Below is a small trained network, with its code and all its weights. Each question gives an input and a class and asks what happens when units are switched off, that is, made to give their printed mean instead of their output.

import numpy as np


def w(rows, s, z=0):
    codes = np.array(rows[::2]) - 128.0
    scale = np.full(codes.shape[1], s)
    scale[-1] = z or s
    return codes * scale


def f(y):
    return y / 2 * (1 + np.tanh(0.7978845608 * (y + 0.044715 * y**3)))


def log_softmax(a):
    a = a - a.max(-1, keepdims=True)
    return a - np.log(np.exp(a).sum(-1, keepdims=True))


def net(x, mask):
    res = np.array(x, float).reshape(1, 6) / 4 @ E
    y = f(res @ A[0][:, :-1].T + A[0][:, -1])
    res = res + np.where(mask, y, B[0][:, -1]) @ B[0][:, :-1]
    return log_softmax(res[-1] @ U[:, :-1].T + U[:, -1])


A, B = {}, {}
E = w([
[57,214,60,165,58,2,201,172,141],'x0',
[136,98,56,28,113,194,116,236,73],'x1',
[128,141,185,149,89,145,171,60,84],'x2',
[58,156,178,52,95,105,204,141,225],'x3',
[50,195,138,152,37,223,157,163,71],'x4',
[56,134,115,180,149,122,70,184,128],'x5',
],0.0075)
A[0] = w([
[112,111,193,83,126,191,116,132,128,160],'neuron 0',
[250,52,114,150,172,123,50,87,102,190],'neuron 1',
[255,56,87,155,189,109,56,87,140,162],'neuron 2',
[74,166,92,141,51,136,136,136,24,234],'neuron 3',
[166,100,170,66,123,225,139,146,135,189],'neuron 4',
[152,120,169,23,136,238,88,126,107,211],'neuron 5',
[94,141,141,130,138,34,161,107,204,254],'neuron 6',
[115,164,167,253,95,121,161,43,114,180],'neuron 7',
[24,151,100,176,134,116,108,216,147,179],'neuron 8',
[96,134,105,93,118,43,160,101,202,180],'neuron 9',
[132,130,100,61,118,56,197,141,188,208],'neuron 10',
],0.0074,0.0028)
B[0] = w([
[110,91,119,99,119,151,128,55,171,185],'neuron 0',
[169,184,162,137,255,170,136,105,35,234],'neuron 1',
[185,165,155,143,254,128,115,160,42,229],'neuron 2',
[90,214,111,152,51,187,189,210,70,234],'neuron 3',
[125,63,68,65,131,175,166,58,159,222],'neuron 4',
[113,48,65,43,140,202,175,68,152,255],'neuron 5',
[173,132,203,111,131,29,75,107,215,221],'neuron 6',
[75,173,230,209,65,161,172,55,141,213],'neuron 7',
[91,120,66,189,125,124,14,194,162,220],'neuron 8',
[213,133,188,81,85,35,80,187,209,206],'neuron 9',
[214,163,127,28,105,71,202,204,164,215],'neuron 10',
],0.0068,0.0087)
U = w([
[95,44,69,47,120,214,164,87,142,226],'0',
[58,161,1,123,70,155,116,228,78,108],'1',
[43,137,118,202,130,101,16,143,184,78],'2',
[170,145,153,66,107,23,136,155,181,142],'3',
[149,157,135,133,226,151,111,132,47,195],'4',
[73,85,166,106,128,118,101,85,151,10],'5',
[65,178,176,199,64,147,185,95,106,183],'6',
],0.009,0.0013)

Each question gives the input, the list of numbers given to net, and the class t.
The units are the neurons (one row each of A and B). Each row of codes is followed by its name. A weight is (code - 128) times the scale printed after its matrix; where a second scale follows, it is the last column's (A, B and U).
mask holds one flag per neuron, in row order. A switched-off neuron (its flag False) gives its mean, the last column of its row in B, instead of its output. The means were averaged over made-up inputs and are rounded, as every weight is.
A unit's drop is (log p(t) with every unit on - log p(t) with that unit switched off) / (log p(t) with every unit on - log p(t) with every unit switched off).
The circuit of an input: a set's keep is (log p(t) with only the set's units on - log p(t) with every unit switched off) / (log p(t) with every unit on - log p(t) with every unit switched off). Starting from all 11 units, units are removed one at a time, each time the one whose removal leaves the highest keep (on an exact tie, the one counted first), for as long as the keep stays at least 0.8.
circuit, biggest first: the units of the circuit, biggest drop first
top k neurons: the k neurons with the biggest drops, biggest first
drop when u is switched off: that unit's drop, to one decimal
input [-5,-2,1,-6,7,6], class 6: circuit, biggest first	(neuron 7; neuron 3)
input [6,-4,3,6,6,7], class 2: top 3 neurons	(neuron 8; neuron 6; neuron 9)
input [-1,-7,5,0,-8,7], class 4: circuit, biggest first	(neuron 2)
input [7,5,-2,8,5,-5], class 3: top 2 neurons	(neuron 9; neuron 10)
input [-6,-5,-3,-3,8,1], class 0: circuit, biggest first	(neuron 5; neuron 2)
input [-1,-1,1,0,-2,6], class 2: top 2 neurons	(neuron 10; neuron 5)
input [1,-8,-1,6,5,1], class 3: top 4 neurons	(neuron 6; neuron 9; neuron 3; neuron 1)
input [7,-8,1,3,2,4], class 3: top 3 neurons	(neuron 9; neuron 6; neuron 10)
input [-1,0,0,0,-8,8], class 4: top 2 neurons	(neuron 2; neuron 1)
input [5,4,6,-6,0,-6], class 6: top 2 neurons	(neuron 8; neuron 5)
input [7,-2,4,7,5,-7], class 3: top 3 neurons	(neuron 9; neuron 10; neuron 6)
input [-7,-5,-4,0,5,5], class 0: drop when neuron 0 is switched off	0.1
input [3,-5,-5,-6,-2,-4], class 4: drop when neuron 1 is switched off	0.1
input [6,6,-8,-7,-6,1], class 4: drop when neuron 6 is switched off	0.0
input [4,-3,7,-5,-3,6], class 6: circuit, biggest first	(neuron 7)
